Here is a tiny trained network, its code and every weight. The questions are about switching its units off for an input and a class, where a switched-off unit gives its printed mean instead of its output.

import numpy as np


def w(rows, s, z=0):
    codes = np.array(rows[::2]) - 128.0
    scale = np.full(codes.shape[1], s)
    scale[-1] = z or s
    return codes * scale


def f(y):
    return y / 2 * (1 + np.tanh(0.7978845608 * (y + 0.044715 * y**3)))


def log_softmax(a):
    a = a - a.max(-1, keepdims=True)
    return a - np.log(np.exp(a).sum(-1, keepdims=True))


def net(x, mask):
    res = np.array(x, float).reshape(1, 4) / 4 @ E
    y = f(res @ A[0][:, :-1].T + A[0][:, -1])
    res = res + np.where(mask, y, B[0][:, -1]) @ B[0][:, :-1]
    return log_softmax(res[-1] @ U[:, :-1].T + U[:, -1])


A, B = {}, {}
E = w([
[153,177,32,134,116],'x0',
[189,169,188,67,1],'x1',
[177,22,50,48,90],'x2',
[183,114,138,211,122],'x3',
],0.0075)
A[0] = w([
[117,179,52,163,92,194],'n0',
[80,117,91,139,228,65],'n1',
[190,107,45,73,132,78],'n2',
[58,220,165,108,139,47],'n3',
[120,121,148,85,167,144],'n4',
[113,73,227,120,124,155],'n5',
[83,245,158,131,229,76],'n6',
[118,193,61,94,71,30],'n7',
[211,126,192,133,31,75],'n8',
[154,121,187,93,69,24],'n9',
[112,198,179,197,144,98],'n10',
[102,204,156,163,127,26],'n11',
[159,137,131,195,124,235],'n12',
[136,95,143,186,137,181],'n13',
[99,113,61,100,190,158],'n14',
[69,150,128,73,114,162],'n15',
[67,171,108,28,163,175],'n16',
[147,146,149,130,26,111],'n17',
[52,63,106,178,192,149],'n18',
[90,72,71,184,211,107],'n19',
[77,54,204,108,123,179],'n20',
[174,105,208,128,153,175],'n21',
[132,130,210,77,183,211],'n22',
[222,57,107,179,105,176],'n23',
[121,75,107,44,148,28],'n24',
[191,43,100,70,163,23],'n25',
[112,157,142,96,62,5],'n26',
[79,71,96,139,87,38],'n27',
[138,114,100,89,125,3],'n28',
[135,180,97,100,62,142],'n29',
],0.011,0.0043)
B[0] = w([
[233,169,113,238,176,193],'n0',
[79,191,114,148,25,226],'n1',
[150,96,173,67,26,180],'n2',
[123,63,181,65,104,189],'n3',
[184,176,101,197,148,149],'n4',
[195,160,120,223,84,186],'n5',
[200,110,169,94,32,251],'n6',
[176,200,85,189,47,161],'n7',
[58,208,150,124,105,203],'n8',
[48,156,120,197,58,161],'n9',
[189,70,190,1,21,218],'n10',
[122,51,217,80,44,172],'n11',
[166,158,168,68,216,194],'n12',
[143,197,43,48,154,173],'n13',
[177,183,122,199,72,209],'n14',
[133,185,160,59,173,169],'n15',
[234,211,145,53,206,206],'n16',
[96,223,158,137,112,188],'n17',
[109,231,121,116,40,255],'n18',
[97,226,193,112,52,251],'n19',
[203,221,53,222,161,194],'n20',
[209,131,110,162,137,169],'n21',
[206,124,137,136,111,192],'n22',
[195,191,204,19,145,187],'n23',
[169,86,181,82,85,162],'n24',
[107,91,193,31,35,173],'n25',
[90,195,125,182,44,146],'n26',
[166,101,165,52,82,129],'n27',
[142,40,119,138,100,126],'n28',
[138,209,137,167,123,181],'n29',
],0.0066,0.0083)
U = w([
[254,152,32,172,101,208],'0',
[83,27,170,31,54,193],'1',
[202,179,79,103,152,230],'2',
[45,186,74,162,62,46],'3',
[126,152,97,153,167,116],'4',
[49,24,57,168,173,3],'5',
],0.0089,0.0057)

Each question gives the input, the list of numbers given to net, and the class t.
The units are the neurons (one row each of A and B). Each row of codes is followed by its name. A weight is (code - 128) times the scale printed after its matrix; where a second scale follows, it is the last column's (A, B and U).
mask holds one flag per neuron, in row order. A switched-off neuron (its flag False) gives its mean, the last column of its row in B, instead of its output. The means were averaged over made-up inputs and are rounded, as every weight is.
A unit's drop is (log p(t) with every unit on - log p(t) with that unit switched off) / (log p(t) with every unit on - log p(t) with every unit switched off).
The circuit of an input: a set's keep is (log p(t) with only the set's units on - log p(t) with every unit switched off) / (log p(t) with every unit on - log p(t) with every unit switched off). Starting from the 12 units with the biggest drops (on a tie, the unit counted first), units are removed one at a time, each time the one whose removal leaves the highest keep (on an exact tie, the one counted first), for as long as the keep stays at least 0.8.
circuit, biggest first: the units of the circuit, biggest drop first
top k neurons: the k neurons with the biggest drops, biggest first
drop when u is switched off: that unit's drop, to one decimal
input [-4,3,5,-8], class 2: top 2 neurons => [n20 n16]
input [-5,-7,7,3], class 1: circuit, biggest first => [n25]
input [-4,-5,3,4], class 3: circuit, biggest first => [n16 n19]
input [-2,7,-4,1], class 3: circuit, biggest first => [n8 n9]
input [-7,4,-5,-5], class 0: circuit, biggest first => [n20 n5]
input [-5,-8,7,-1], class 3: circuit, biggest first => [n18 n19]
input [5,-6,-7,-2], class 1: top 2 neurons => [n10 n6]
input [-5,-8,1,-6], class 3: top 4 neurons => [n1 n19 n18 n0]
input [4,8,7,8], class 2: top 2 neurons => [n23 n29]
input [-7,8,-5,1], class 3: top 3 neurons => [n8 n9 n17]
input [3,-8,1,-7], class 3: drop when n12 is switched off => 0.1
input [-6,2,-8,-1], class 1: drop when n11 is switched off => 0.2
input [-2,-8,6,2], class 3: drop when n18 is switched off => 0.3
input [-3,3,3,8], class 2: top neuron => [n23]
